Each row comes from the steps of one walk. Every step used is in the known rows, and no mark comes twice. Write the walk behind each row, first mark first.
Each row is shifted at random along 6 fixed directions that mean nothing.
Known rows:
D -> J -> T -> F -> R: [-94 242 -14 37 13 -12 201 -280 257 161 154 -144 -393 -234 -80 136 -259 -20 -355 -79 -266 -36 38 32 26 20 26 -221 284 310 182 2 133 -36 -260 -123 6 319 222 -28 -27 -41 -98 233 161 -165]
R -> E -> U -> D: [-94 -238 -79 115 -74 4 -57 -5 28 -18 42 -26 78 212 69 -368 141 220 -263 -116 167 -307 48 1 -176 8 66 -61 -204 -5 -23 -194 -98 -126 42 139 -180 -151 182 -111 46 5 67 47 113 -22]
N -> E -> D -> B -> F: [39 -132 -158 -169 -199 79 16 -193 -45 -60 54 166 -206 -57 105 -317 -157 154 104 14 420 7 84 6 -217 -230 -389 135 65 46 24 35 -15 -135 34 209 -57 -353 -146 118 277 207 -51 140 238 -47]
J -> F -> Q -> R: [21 225 -165 -63 -264 -107 164 -179 53 83 -32 144 -108 -125 62 -36 51 -150 323 76 41 -32 158 -16 98 82 -467 -93 347 114 -24 -197 32 -113 12 -179 86 80 130 85 -46 212 -135 -5 176 25]
N -> E -> B -> F -> R -> U -> Q: [178 92 17 87 -7 72 213 20 -21 28 -93 165 -202 -85 247 -81 177 16 390 53 164 -193 238 56 162 -53 -311 218 2 229 -84 62 43 -310 -25 -88 131 -61 64 205 173 236 -58 -210 101 -66]
Q -> R -> U -> E -> B -> N -> J: [-56 -8 44 9 -95 -155 12 77 -90 34 -111 -175 11 246 84 -185 -101 155 -72 -145 309 -181 -5 23 188 -15 -35 9 49 70 -38 -50 -97 -77 65 -121 -169 2 107 44 52 178 184 -184 -49 3]
N -> J -> R -> E -> U: [216 166 202 95 101 -103 96 307 -122 197 -213 -221 89 -6 193 -146 169 -105 86 -195 -61 -354 209 79 389 3 -35 -30 -84 18 -184 182 36 13 -32 -661 34 12 335 115 9 160 218 -325 -34 -217]
Q -> B -> N -> E -> D -> J -> T: [-116 -93 339 98 318 175 290 82 118 172 142 -47 -116 -259 232 -80 -34 77 -371 -67 -169 -239 50 -150 181 4 267 293 87 36 78 181 51 -185 -79 -329 -80 52 92 77 -35 130 -80 43 78 -84]
D -> N -> J -> F -> R: [2 81 161 -67 -7 17 40 61 -129 109 57 -33 147 -74 100 -51 -158 -133 -150 -200 63 -110 100 -129 43 -216 -157 100 176 -154 14 189 208 168 131 -466 -70 -75 113 92 -1 42 87 -106 177 -4]
Q -> B -> F -> D -> T -> N -> J -> R -> U: [-167 -111 35 93 -52 62 234 -48 237 160 161 -101 -392 -191 193 -21 -298 193 -312 -190 -11 -221 -21 8 155 122 89 32 347 121 192 -14 -46 -136 -133 -156 -178 194 -17 0 13 174 -77 50 87 -152]
Q -> B -> R -> U -> D -> T -> N: [509 -150 418 60 -263 134 82 -45 31 147 -194 -12 155 193 -55 -108 243 61 172 -218 297 185 -12 116 301 157 -174 291 -138 -161 -241 143 -1 18 -52 -285 108 330 35 -17 -193 296 242 -45 -211 -113]
E -> B -> N -> J: [119 -4 135 114 -2 186 210 -45 10 57 86 196 -153 -282 216 -79 13 -40 164 80 -81 -197 158 -41 53 -217 -142 328 105 150 5 112 147 -256 -86 -150 136 -86 103 123 97 111 -162 -102 125 -79]
U -> D -> J -> F -> Q -> R -> E -> B -> N: [75 -62 -37 -14 -200 1 85 -22 75 170 4 -169 -150 -5 149 -59 -195 92 -7 -185 141 -219 99 29 222 141 -20 36 5 70 15 76 -35 -111 -3 -218 -66 19 52 32 -15 111 -139 46 32 -37]
B -> F -> D -> N -> J -> R -> U -> Q: [-304 -51 193 -26 208 76 166 49 -20 -5 189 -39 258 -8 119 -197 -131 20 -496 -133 -74 -244 46 -290 29 -286 -23 22 213 -222 29 -33 61 60 181 -269 -207 22 171 -49 -26 234 53 60 175 121]
T -> F -> R -> E: [462 83 273 -24 -278 205 102 -163 208 71 -115 188 -146 -141 -214 -131 361 -174 236 42 151 185 104 178 -32 131 -528 -19 -31 88 -218 38 86 38 -133 -98 323 428 173 121 -119 148 54 125 -24 -245]
Q -> R -> U -> E -> B -> F -> D -> J: [-158 11 167 -165 122 -115 114 -13 -26 -88 -138 -253 3 213 -53 -166 -169 157 -240 -112 346 45 -80 -47 115 -38 -62 -97 49 86 -62 32 -97 17 126 58 -155 116 14 83 87 163 146 21 -21 8]
F -> R -> U -> D -> J: [56 -91 238 -69 -88 -247 -78 -23 -136 -17 -138 -208 329 491 -286 -189 27 75 -401 -342 403 227 -64 -120 -17 -148 -88 -119 -105 -204 -151 92 -34 149 169 -123 -161 227 119 -70 -117 181 343 -33 -66 14]
J -> R -> E -> D -> N -> F -> Q: [-19 222 -114 -92 -55 -201 229 93 -83 65 -200 -205 -243 15 178 -113 -17 9 183 -86 252 -266 155 42 175 152 -265 -139 184 195 -19 59 -86 -48 17 -137 -83 -157 69 262 88 188 -21 -169 118 -138]
R -> T -> Q -> B -> E -> D: [164 70 -16 -45 -258 -127 92 85 -51 158 -72 -30 63 255 52 -47 -70 -14 102 -140 227 -70 22 47 241 111 -208 156 164 -175 -35 -116 2 32 5 -391 -60 -36 50 62 -88 245 234 -201 -25 129]
B -> R -> E -> D -> J -> F: [-286 -62 87 51 131 72 90 -152 42 -72 199 52 111 130 -13 -339 -30 98 -457 66 0 -260 71 -190 -106 -293 -39 2 90 60 77 -183 83 -133 77 94 -183 -23 377 -87 140 272 124 109 218 94]
J -> F -> Q -> B -> E -> U: [-36 198 -16 -63 39 -220 318 169 41 103 -183 -123 -167 -91 144 159 -129 -55 199 -163 121 38 94 -88 235 187 -87 74 260 92 12 152 -48 -99 4 -420 18 16 -192 203 -97 139 -115 -201 28 64]
E -> U -> Q -> B -> F -> R -> T -> D -> J: [48 176 192 -52 231 -155 321 132 -129 47 -247 -249 187 65 75 59 112 2 100 -111 94 -67 47 -87 344 40 33 53 21 -23 -101 87 -79 -42 12 -299 -42 -9 118 119 -171 173 -30 -123 -88 38]
N -> F -> D -> J -> T -> Q -> B -> R -> U -> E: [-121 -74 -168 -20 -263 -12 42 -197 149 103 124 -58 -254 -85 34 -114 -302 95 -172 -227 170 -51 28 26 -27 -78 -197 -78 276 55 136 -54 4 -7 -41 -134 -153 124 30 -38 70 170 -64 193 187 -82]
N -> J -> F -> R -> E -> U: [-69 88 56 14 -34 -317 102 99 157 67 -108 -316 -274 45 -181 51 -474 99 -473 -468 80 61 -59 63 -10 83 241 -21 115 148 114 291 -8 62 -107 -521 -122 202 -95 23 -88 9 144 -157 -61 -183]
R -> E -> U -> Q -> B -> N -> J -> T: [52 95 157 3 130 67 237 67 -27 -25 -176 -36 5 -83 173 -199 213 -6 226 91 66 -168 119 14 126 129 -124 79 -91 152 -172 -1 -2 -119 -11 -122 97 -107 165 183 44 106 -59 -25 56 -110]
T -> F -> D -> J: [90 -119 -37 112 -254 149 11 -65 264 267 253 18 -231 -189 104 -47 -1 14 -252 -179 -155 -241 93 -14 -3 -64 -44 -94 149 -64 105 -79 28 -39 -171 -253 -31 242 208 -122 -95 1 -47 185 120 -80]
T -> F -> R -> E -> U -> D -> B: [42 -9 122 108 73 -120 133 325 57 220 -50 -212 29 127 112 41 111 14 -221 -324 118 -320 119 -89 188 184 83 5 -41 -92 27 111 -79 10 14 -492 -135 168 147 94 -195 93 97 -289 -77 18]
F -> R -> T -> N -> E -> D: [229 161 127 -44 -244 32 120 -174 -18 82 6 142 -182 -55 -99 -192 137 -96 74 89 143 40 88 82 35 -77 -433 -20 172 107 -77 -82 132 -63 -84 -24 90 92 362 78 14 250 103 58 120 -234]
D -> J -> T -> F -> Q -> B: [-46 201 7 -171 -103 128 184 -560 221 -6 162 93 -303 -319 -170 -23 -171 -111 -51 165 -73 297 6 24 -141 -78 -406 -221 348 275 75 -72 176 37 -174 186 154 235 94 69 104 38 -194 508 279 -136]
B -> F -> Q -> R -> U -> E -> D -> T -> N: [-36 186 84 -66 -26 123 258 -163 99 -7 71 53 -47 -144 52 -90 -15 -9 81 93 18 -31 58 -14 119 -7 -289 50 247 139 -11 -157 17 -127 -12 -51 29 72 168 53 -28 371 -98 138 104 36]
E -> U -> D -> B -> F: [49 97 -103 -138 20 -125 272 -36 -73 -23 -232 -258 -189 -124 139 -31 -101 164 270 -37 243 -48 49 81 75 107 -85 -39 -15 229 -17 65 -133 -175 -100 178 16 -256 -110 118 3 22 -251 21 -13 -106]
N -> J -> F -> D -> T -> Q: [-35 52 -59 -137 -210 -168 89 -221 235 60 41 -184 -344 -135 -211 4 -486 41 -383 -300 1 249 -71 70 -171 19 -32 -101 217 109 125 166 57 120 -156 -340 -14 174 -110 -4 -34 7 5 209 76 -178]
F -> R -> T -> Q -> B: [145 204 264 0 -2 -308 249 46 82 113 -222 -264 -93 221 -265 164 -19 -26 -272 -272 144 193 -44 27 229 258 8 54 130 90 -15 102 16 28 -107 -424 -8 419 107 82 -264 168 271 -245 -162 -94]
U -> Q -> R -> E: [-246 18 -103 79 43 -172 189 -112 100 -15 -22 -103 59 201 27 -79 134 171 -257 22 -36 -296 48 -65 85 266 81 -70 98 174 86 -340 -120 -205 -44 40 -162 70 216 -30 -112 81 6 -61 40 76]
T -> Q -> R -> E -> D: [-268 17 31 -34 139 -182 125 -96 38 18 41 -198 156 175 -38 -220 270 64 -361 25 -24 -190 69 -161 -35 103 -67 -176 46 12 55 -294 -115 -45 101 -87 -178 36 336 26 -60 225 66 53 101 64]
D -> T -> N -> J -> R -> U -> Q -> B: [-371 295 -93 -146 199 -43 360 -345 86 -9 171 -125 -321 -284 93 20 -176 18 -155 215 -196 -62 6 -12 -75 60 -138 -260 375 383 220 -143 103 -69 -170 180 -27 -81 199 189 120 36 -208 286 267 -103]
E -> D -> J -> T -> Q -> R -> U: [-5 40 -111 -78 -187 -183 21 -128 -20 128 26 -250 -4 221 -34 -120 -222 155 -291 -288 103 -61 -28 -43 25 -70 54 -127 85 -108 50 -17 -103 61 -3 -183 -241 -71 140 -94 -62 160 68 135 61 7]
Q -> B -> R -> T: [91 16 187 -72 -75 -58 189 58 -87 54 -145 -15 56 143 70 -61 -121 22 133 -47 346 -6 -4 -11 346 28 -241 241 244 -22 -47 5 38 -55 14 -201 -24 54 -23 127 26 301 200 -260 -69 48]
R -> T -> F -> D: [30 22 167 -2 -43 -135 60 320 25 209 68 -86 243 289 -11 -1 -184 -59 -458 -383 18 -184 -55 -99 172 3 104 132 117 -407 5 27 52 210 40 -725 -158 170 107 -50 -270 96 376 -255 -100 199]
T -> N -> E -> U -> D -> J -> F -> R: [179 -97 325 15 -17 150 0 27 -69 156 85 19 155 -92 39 -281 341 -70 -87 -112 24 -33 140 -105 -15 -200 -167 47 -152 -218 -130 162 58 67 106 -321 20 -13 258 37 -50 175 34 168 108 -184]
F -> R -> E -> U -> Q: [-49 -73 60 150 -65 -141 60 -187 138 -64 -39 -41 -71 242 -264 -153 164 164 -440 -153 169 39 -1 -33 -186 32 41 -86 -32 180 24 -129 -46 -129 -66 137 -133 244 230 -102 -92 67 140 30 67 -120]
J -> D -> T -> F -> Q -> R -> U: [-93 313 -187 -311 -63 -145 285 -225 5 40 -73 -198 -367 -203 82 -56 -142 -44 227 85 120 95 22 45 -3 160 -449 -356 300 283 16 -2 -19 13 -73 105 55 -109 40 242 110 125 -203 236 171 -154]
D -> T -> Q -> B: [108 165 7 -190 -16 -313 165 172 -105 171 -256 -380 113 284 45 279 -229 9 72 -371 342 138 -23 -47 322 220 -64 138 121 -141 8 200 -49 165 47 -610 -97 -22 -226 206 -153 154 184 -314 -139 201]
U -> D -> J -> R -> T -> F: [215 -25 -52 -25 -284 -190 -22 202 -71 306 -111 -363 65 277 103 0 -241 73 -87 -445 226 -281 60 86 401 157 43 -54 -26 -195 -34 144 -88 112 -9 -517 -160 23 32 -19 -144 93 153 -185 -140 -2]

Which walk is each row?
[-88 13 265 48 244 -52 185 335 61 137 -100 -273 -104 61 213 -34 -123 121 -289 -236 113 -397 66 -61 393 115 219 166 33 84 34 159 -56 -106 67 -509 -195 173 159 128 -9 188 130 -299 -71 -33] : Q -> R -> E -> B -> N -> F -> D -> J
[200 -5 55 173 -220 96 194 -31 132 142 78 129 -316 -121 83 20 -165 27 24 -200 25 -162 98 64 124 -23 -142 253 208 104 68 129 81 -154 -92 -283 11 151 49 38 5 214 -57 -188 57 -167] : E -> B -> F -> R -> T -> N -> J -> D
[76 118 63 -148 -58 41 208 -192 72 148 -8 -218 -221 -262 -1 -71 -134 -8 -55 -39 -38 -21 75 108 127 154 -162 -187 57 188 -9 107 52 -4 -135 -60 78 76 165 71 -22 63 -221 290 60 -293] : U -> D -> J -> T -> N -> F -> R
[374 118 84 -13 -291 118 159 -114 71 70 -259 -65 -361 -86 121 -103 130 88 466 35 278 -52 79 287 281 218 -331 3 -3 311 -193 -32 -52 -179 -128 108 157 182 126 101 40 144 -22 13 -54 -262] : Q -> R -> U -> E -> B -> F -> D -> N
[18 145 79 16 -44 195 202 33 56 99 84 68 -196 -239 193 -122 -135 -34 81 42 26 -319 162 30 205 -76 -291 76 257 151 13 -44 101 -146 -14 -220 2 21 275 104 107 366 -61 -64 139 -119] : B -> F -> R -> E -> D -> T -> N -> J
[87 247 -35 -66 -174 -258 174 85 8 183 -193 -330 -428 41 95 18 -253 155 0 -144 220 -228 -13 236 356 242 3 -52 189 265 89 -19 -90 -100 -187 -256 -124 43 141 100 -44 143 124 -169 -125 -185] : Q -> R -> T -> D -> N -> E -> U
[-214 127 -12 -32 -53 -126 214 -5 109 57 74 -146 -301 -219 82 -47 -86 67 -73 -79 25 -108 29 -4 -32 109 -94 -48 299 204 193 -49 -64 -89 -61 -162 -87 -4 39 140 -44 168 -159 40 99 -156] : T -> N -> F -> Q -> R -> E -> U
[91 45 90 -51 -105 -112 281 96 -7 63 -242 -110 -47 13 120 71 -63 7 270 -104 247 -20 66 -40 317 292 -140 236 157 63 -75 117 -61 -98 -2 -348 47 37 -160 242 -111 181 -82 -215 -79 -8] : U -> Q -> B -> N -> J -> F -> R -> E
[-85 96 -37 -75 -177 82 -13 -233 -6 106 179 37 -115 -117 29 -144 -212 -86 -81 -22 64 -55 92 -52 -11 -224 -366 -164 294 36 61 -48 166 95 44 -114 -65 36 227 44 172 143 -27 216 300 -110] : D -> J -> T -> N -> F -> R -> E
[202 32 257 39 -35 234 177 5 45 208 68 39 -94 -398 220 -166 296 -125 168 69 -219 -157 208 -29 167 -20 -221 26 45 -16 -93 67 91 -38 -59 -377 136 40 338 91 -41 170 -135 167 137 -283] : T -> N -> J -> F -> D -> B -> E -> U -> Q -> R
[485 346 -127 -221 -405 43 288 -155 50 185 -207 -93 -503 -327 146 67 -97 0 676 8 178 53 92 321 252 246 -408 52 187 273 -57 105 -31 -120 -271 -137 202 -142 39 215 -44 235 -242 114 -14 -276] : E -> D -> T -> N -> F -> Q -> R
[106 122 377 -77 204 -25 166 -18 10 61 -72 -122 29 -63 -149 -181 -7 -118 -338 -78 -88 69 46 39 104 -92 -99 -52 -7 22 -109 238 147 151 -91 -414 67 196 236 94 -4 156 255 58 23 -233] : N -> J -> R -> T -> D -> B -> E
[116 268 -117 -32 -41 53 211 -187 -72 140 -29 -51 -56 -285 248 -150 300 -73 434 222 -109 -291 232 78 241 -16 -310 -274 63 223 -82 -231 -5 -195 -126 69 104 -161 490 39 25 129 -308 215 159 -135] : E -> U -> D -> J -> T -> F -> Q -> R
[-5 127 104 -155 -58 -164 270 -121 60 -24 -142 -29 19 19 -99 -19 -24 -82 103 -77 173 269 16 -82 44 159 -288 5 176 26 -90 67 -8 5 64 -185 92 173 -117 141 -126 213 -63 46 25 49] : J -> F -> Q -> B -> R -> U -> D
[79 -21 33 -37 -97 -132 76 106 -52 34 -157 -221 -26 224 59 -40 -117 67 40 -304 297 92 -9 -13 7 24 -36 71 -127 -44 -131 210 -50 51 75 -248 -24 -34 -143 126 -3 37 103 -83 -25 48] : R -> U -> E -> B -> N -> J -> F -> D -> T -> Q
[10 71 -61 -84 -338 39 121 -442 112 -50 73 24 -439 -314 -99 -284 39 34 123 187 31 115 40 152 -261 -8 -430 -247 223 340 46 -126 14 -53 -193 324 129 -49 127 114 142 82 -199 406 215 -423] : T -> N -> J -> R -> E -> U -> Q
[85 191 51 -79 -64 225 350 -223 311 50 -8 -30 -524 -416 83 -12 -122 42 116 145 -73 -61 79 169 144 176 -278 -19 235 391 8 -101 45 -214 -225 26 173 246 141 76 38 227 -204 243 83 -215] : B -> F -> D -> T -> Q -> R -> E
